Below is a small trained network, with its code and all its weights. Each question gives an input and a target symbol and asks what happens when units are switched off, that is, made to give their printed mean instead of their output.

import numpy as np


def w(rows, s, z=0):
    codes = np.array(rows[::2]) - 128.0
    scale = np.full(codes.shape[1], s)
    scale[-1] = z or s
    return codes * scale


def norm(h):
    return h / np.sqrt((h * h).mean(-1, keepdims=True) + 1e-5)


def f(y):
    return y / 2 * (1 + np.tanh(0.7978845608 * (y + 0.044715 * y**3)))


def softmax(a):
    e = np.exp(a - a.max(-1, keepdims=True))
    return e / e.sum(-1, keepdims=True)


def log_softmax(a):
    a = a - a.max(-1, keepdims=True)
    return a - np.log(np.exp(a).sum(-1, keepdims=True))


def net(x, mask):
    ids = ['αβγδεζηθλξπστφψω'.index(c) for c in x.split()]
    T = len(ids)
    res = E[ids] + P[:T]
    r = norm(res)
    for j in range(3):
        rows = slice(2 * j, 2 * j + 2)
        q, k, v = (r @ M[0][rows].T for M in (Q, K, V))
        z = softmax(np.where(np.tri(T) > 0, q @ k.T / 2**0.5, -1e9)) @ v
        o = O[0][rows]
        res = res + np.where(mask[j], z, o[:, -1]) @ o[:, :-1]
    y = f(norm(res) @ A[0][:, :-1].T + A[0][:, -1])
    res = res + np.where(mask[3:19], y, B[0][:, -1]) @ B[0][:, :-1]
    return log_softmax(norm(res)[-1] @ U[:, :-1].T + U[:, -1])


Q, K, V, O, A, B = {}, {}, {}, {}, {}, {}
E = w([
[175,81,111,78,140,104],'α',
[105,147,140,176,91,138],'β',
[162,107,65,198,116,97],'γ',
[87,121,133,159,84,142],'δ',
[157,169,144,153,102,109],'ε',
[106,142,137,177,78,128],'ζ',
[78,102,131,163,84,150],'η',
[122,227,48,167,116,107],'θ',
[210,172,145,96,127,105],'λ',
[82,57,115,100,96,145],'ξ',
[102,72,134,93,122,136],'π',
[179,92,144,85,134,112],'σ',
[102,108,127,58,130,137],'τ',
[128,187,153,223,85,146],'φ',
[87,157,153,93,131,142],'ψ',
[145,110,1,112,118,134],'ω',
],0.0077)
P = w([
[69,117,110,114,138,51],'0',
[120,118,104,133,193,162],'1',
[103,111,123,102,97,49],'2',
[132,113,116,128,156,179],'3',
[111,112,136,111,58,65],'4',
[142,117,128,127,128,189],'5',
[127,113,147,109,25,79],'6',
[161,121,142,129,90,207],'7',
[142,110,149,105,1,93],'8',
[178,128,145,123,69,231],'9',
],0.0051)
Q[0] = w([
[165,131,102,143,100,230],'h0',
[127,130,109,103,46,87],'h0',
[156,161,131,192,174,163],'h1',
[88,133,181,145,254,60],'h1',
[117,93,107,111,21,86],'h2',
[133,91,160,144,145,77],'h2',
],0.023)
K[0] = w([
[172,154,17,168,71,124],'h0',
[148,139,174,68,49,159],'h0',
[130,167,96,213,98,130],'h1',
[95,141,81,160,252,77],'h1',
[177,107,98,104,24,169],'h2',
[135,166,93,101,133,118],'h2',
],0.019)
V[0] = w([
[185,41,123,191,143,99],'h0',
[94,127,254,135,154,121],'h0',
[167,146,72,159,111,121],'h1',
[116,136,55,104,102,145],'h1',
[99,152,119,114,145,132],'h2',
[127,167,24,100,116,144],'h2',
],0.017)
O[0] = w([
[161,115,135,161,3,161,123],'h0',
[148,202,19,198,160,169,2],'h0',
[105,103,150,195,116,77,69],'h1',
[60,146,95,169,98,87,176],'h1',
[151,119,160,125,100,143,83],'h2',
[76,161,155,164,23,145,105],'h2',
],0.0076,0.0054)
A[0] = w([
[122,125,140,138,105,59,91],'n0',
[89,151,185,164,107,167,105],'n1',
[167,136,164,137,178,140,157],'n2',
[160,89,167,183,163,238,3],'n3',
[74,78,154,168,148,254,80],'n4',
[113,192,166,159,162,174,116],'n5',
[50,169,175,101,137,193,53],'n6',
[57,120,114,114,132,20,168],'n7',
[201,73,93,137,81,179,130],'n8',
[158,181,149,187,118,183,140],'n9',
[155,112,33,133,73,93,76],'n10',
[129,118,135,233,128,135,131],'n11',
[44,75,101,183,141,166,56],'n12',
[107,125,221,119,125,117,204],'n13',
[81,185,66,66,108,71,56],'n14',
[157,152,221,211,162,124,137],'n15',
],0.011,0.0035)
B[0] = w([
[100,129,155,129,138,65,162],'n0',
[124,69,124,161,95,146,152],'n1',
[116,172,139,160,73,149,141],'n2',
[90,40,167,188,122,169,133],'n3',
[43,147,124,85,198,132,152],'n4',
[83,102,89,149,84,155,140],'n5',
[170,156,119,154,107,66,147],'n6',
[166,187,174,120,171,167,253],'n7',
[157,161,93,185,140,129,205],'n8',
[112,175,166,85,106,170,160],'n9',
[114,137,105,83,132,37,195],'n10',
[202,73,138,159,152,108,200],'n11',
[104,142,150,203,125,71,166],'n12',
[95,174,82,171,134,137,217],'n13',
[119,37,125,117,85,156,216],'n14',
[174,159,108,7,128,112,172],'n15',
],0.018,0.0052)
U = w([
[70,167,107,143,104,153,182],'α',
[171,140,113,233,133,205,173],'β',
[75,103,133,179,147,111,131],'γ',
[85,30,168,180,161,168,112],'δ',
[165,212,121,103,99,164,80],'ε',
[195,78,178,178,205,65,120],'ζ',
[78,94,131,161,161,82,102],'η',
[59,125,118,129,154,64,110],'θ',
[91,248,188,100,185,130,86],'λ',
[56,108,233,47,91,92,1],'ξ',
[109,44,48,60,87,103,142],'π',
[176,188,20,159,117,65,98],'σ',
[170,72,169,70,148,228,120],'τ',
[236,145,125,74,106,121,174],'φ',
[85,146,47,117,224,182,233],'ψ',
[109,112,143,199,1,134,210],'ω',
],0.0093,0.0019)

Each question gives the input, a string of symbols that net reads in full, and the target symbol t.
The units are the heads (2 rows each of Q, K, V and O) and the neurons (one row each of A and B). Each row of codes is followed by its name. A weight is (code - 128) times the scale printed after its matrix; where a second scale follows, it is the last column's (O, A, B and U).
mask holds one flag per unit, heads first, then neurons. A switched-off unit (its flag False) gives its mean, the last column of its rows in O or B, instead of its output. The means were averaged over made-up inputs and are rounded, as every weight is.
A unit's drop is (log p(t) with every unit on - log p(t) with that unit switched off) / (log p(t) with every unit on - log p(t) with every unit switched off).
The circuit of an input: a set's keep is (log p(t) with only the set's units on - log p(t) with every unit switched off) / (log p(t) with every unit on - log p(t) with every unit switched off). Starting from the 12 units with the biggest drops (on a tie, the unit counted first), units are removed one at a time, each time the one whose removal leaves the highest keep (on an exact tie, the one counted first), for as long as the keep stays at least 0.8.
circuit, biggest first: the units of the circuit, biggest drop first
top k neurons: the k neurons with the biggest drops, biggest first
which heads matter: for each layer, one digit per head in row order, 1 if its drop is at least 0.15 and else 0, layers parted by /
input ζ φ β ε γ ζ η θ, target λ: circuit, biggest first	[h0 n13 n7]
input β ξ π ψ η, target ψ: circuit, biggest first	[h0]
input η η ζ γ δ λ ζ β ζ ζ, target ω: circuit, biggest first	[h0 n13]
input π σ π, target σ: top 2 neurons	[n8 n7]
input ω γ ζ ξ π, target π: which heads matter	110
input ζ π ζ π λ θ φ λ α τ, target λ: circuit, biggest first	[h0 n13 n7 n14]
input ψ α τ α π, target τ: top 2 neurons	[n14 n7]
input α η ζ π ζ, target π: which heads matter	110
input τ β α, target τ: circuit, biggest first	[n14 n7 h1]
input τ ω τ σ π ζ ξ δ, target ξ: which heads matter	100
input σ π ζ λ φ ζ ε β ζ, target ζ: circuit, biggest first	[h0 h1 n11]
input ζ ζ η θ η τ φ ψ ε, target ψ: which heads matter	100
input ζ ψ β τ τ ζ π ζ, target ζ: circuit, biggest first	[h1 n11]
input ζ ζ ζ π ε ζ σ, target σ: which heads matter	100
input τ ζ α β β ω η σ ξ ε, target ξ: which heads matter	100
input θ λ ε π ζ π, target λ: top 2 neurons	[n13 n14]
input λ π ζ ω ε τ β ζ ζ α, target ξ: circuit, biggest first	[h0]
input σ ψ σ π σ ζ ζ, target σ: circuit, biggest first	[h0 n8 n10]
input φ τ φ ω λ, target ω: which heads matter	001
input λ γ τ η ξ η, target ω: circuit, biggest first	[h0 n13]
